Here is a tiny trained network, its code and every weight. The questions are about switching its units off for an input and a class, where a switched-off unit gives its printed mean instead of its output.

import numpy as np


def w(rows, s, z=0):
    codes = np.array(rows[::2]) - 128.0
    scale = np.full(codes.shape[1], s)
    scale[-1] = z or s
    return codes * scale


def f(y):
    return y / 2 * (1 + np.tanh(0.7978845608 * (y + 0.044715 * y**3)))


def log_softmax(a):
    a = a - a.max(-1, keepdims=True)
    return a - np.log(np.exp(a).sum(-1, keepdims=True))


def net(x, mask):
    res = np.array(x, float).reshape(1, 5) / 4 @ E
    y = f(res @ A[0][:, :-1].T + A[0][:, -1])
    res = res + np.where(mask, y, B[0][:, -1]) @ B[0][:, :-1]
    return log_softmax(res[-1] @ U[:, :-1].T + U[:, -1])


A, B = {}, {}
E = w([
[208,147,189],'x0',
[209,116,57],'x1',
[128,129,129],'x2',
[128,128,128],'x3',
[140,6,140],'x4',
],0.019)
A[0] = w([
[25,127,175,153],'n0',
[161,102,176,149],'n1',
[164,107,100,116],'n2',
[183,150,70,127],'n3',
[120,212,146,179],'n4',
[83,196,66,160],'n5',
[124,236,105,244],'n6',
[173,62,103,116],'n7',
[71,167,184,146],'n8',
[92,93,89,127],'n9',
[98,165,217,158],'n10',
[180,214,179,152],'n11',
[114,53,208,162],'n12',
[132,145,17,161],'n13',
[102,93,24,118],'n14',
[189,165,63,141],'n15',
[226,141,81,94],'n16',
[127,72,121,157],'n17',
[182,120,95,95],'n18',
[154,111,25,107],'n19',
[121,170,94,182],'n20',
[147,82,211,140],'n21',
[55,146,66,147],'n22',
[75,42,140,144],'n23',
[9,98,51,135],'n24',
[175,63,82,123],'n25',
[142,144,49,134],'n26',
],0.016,0.011)
B[0] = w([
[182,74,70,222],'n0',
[73,101,175,170],'n1',
[170,139,135,161],'n2',
[42,71,98,182],'n3',
[163,222,67,215],'n4',
[58,100,84,213],'n5',
[103,184,31,252],'n6',
[201,126,155,192],'n7',
[173,203,92,202],'n8',
[204,167,165,172],'n9',
[121,206,138,204],'n10',
[158,226,87,213],'n11',
[72,41,160,204],'n12',
[82,179,200,201],'n13',
[142,186,198,199],'n14',
[106,122,91,194],'n15',
[114,28,2,199],'n16',
[226,111,198,178],'n17',
[202,104,110,166],'n18',
[130,196,161,190],'n19',
[47,163,82,181],'n20',
[53,103,190,186],'n21',
[35,60,57,206],'n22',
[157,80,164,203],'n23',
[232,107,65,241],'n24',
[181,147,179,199],'n25',
[25,150,187,176],'n26',
],0.0091,0.023)
U = w([
[120,128,35,202],'0',
[181,20,129,169],'1',
[11,122,101,157],'2',
[209,157,207,139],'3',
[147,204,112,2],'4',
[37,98,251,76],'5',
],0.012,0.0045)

Each question gives the input, the list of numbers given to net, and the class t.
The units are the neurons (one row each of A and B). Each row of codes is followed by its name. A weight is (code - 128) times the scale printed after its matrix; where a second scale follows, it is the last column's (A, B and U).
mask holds one flag per neuron, in row order. A switched-off neuron (its flag False) gives its mean, the last column of its row in B, instead of its output. The means were averaged over made-up inputs and are rounded, as every weight is.
A unit's drop is (log p(t) with every unit on - log p(t) with that unit switched off) / (log p(t) with every unit on - log p(t) with every unit switched off).
The circuit of an input: a set's keep is (log p(t) with only the set's units on - log p(t) with every unit switched off) / (log p(t) with every unit on - log p(t) with every unit switched off). Starting from the 12 units with the biggest drops (on a tie, the unit counted first), units are removed one at a time, each time the one whose removal leaves the highest keep (on an exact tie, the one counted first), for as long as the keep stays at least 0.8.
circuit, biggest first: the units of the circuit, biggest drop first
k most important neurons: the k neurons with the biggest drops, biggest first
drop of u: that unit's drop, to one decimal
input [0,4,-5,5,8], class 3: circuit, biggest first => (n25 n22)
input [0,8,-2,5,-5], class 2: circuit, biggest first => (n26 n3)
input [-1,8,1,6,-2], class 2: circuit, biggest first => (n26 n24)
input [2,-7,5,0,0], class 4: circuit, biggest first => (n10)
input [0,2,2,-2,-4], class 2: circuit, biggest first => (n24 n8)
input [1,-8,8,6,8], class 5: 3 most important neurons => (n21 n12 n16)
input [2,1,6,7,-8], class 0: 3 most important neurons => (n6 n5 n14)
input [1,1,0,-3,-8], class 0: 2 most important neurons => (n4 n6)
input [-7,0,3,-1,2], class 1: drop of n22 => 0.1
input [-7,-5,2,1,-5], class 0: drop of n11 => 0.0
input [-5,0,-4,7,5], class 1: drop of n12 => 0.1
input [-2,1,6,-1,-8], class 2: drop of n5 => 0.2
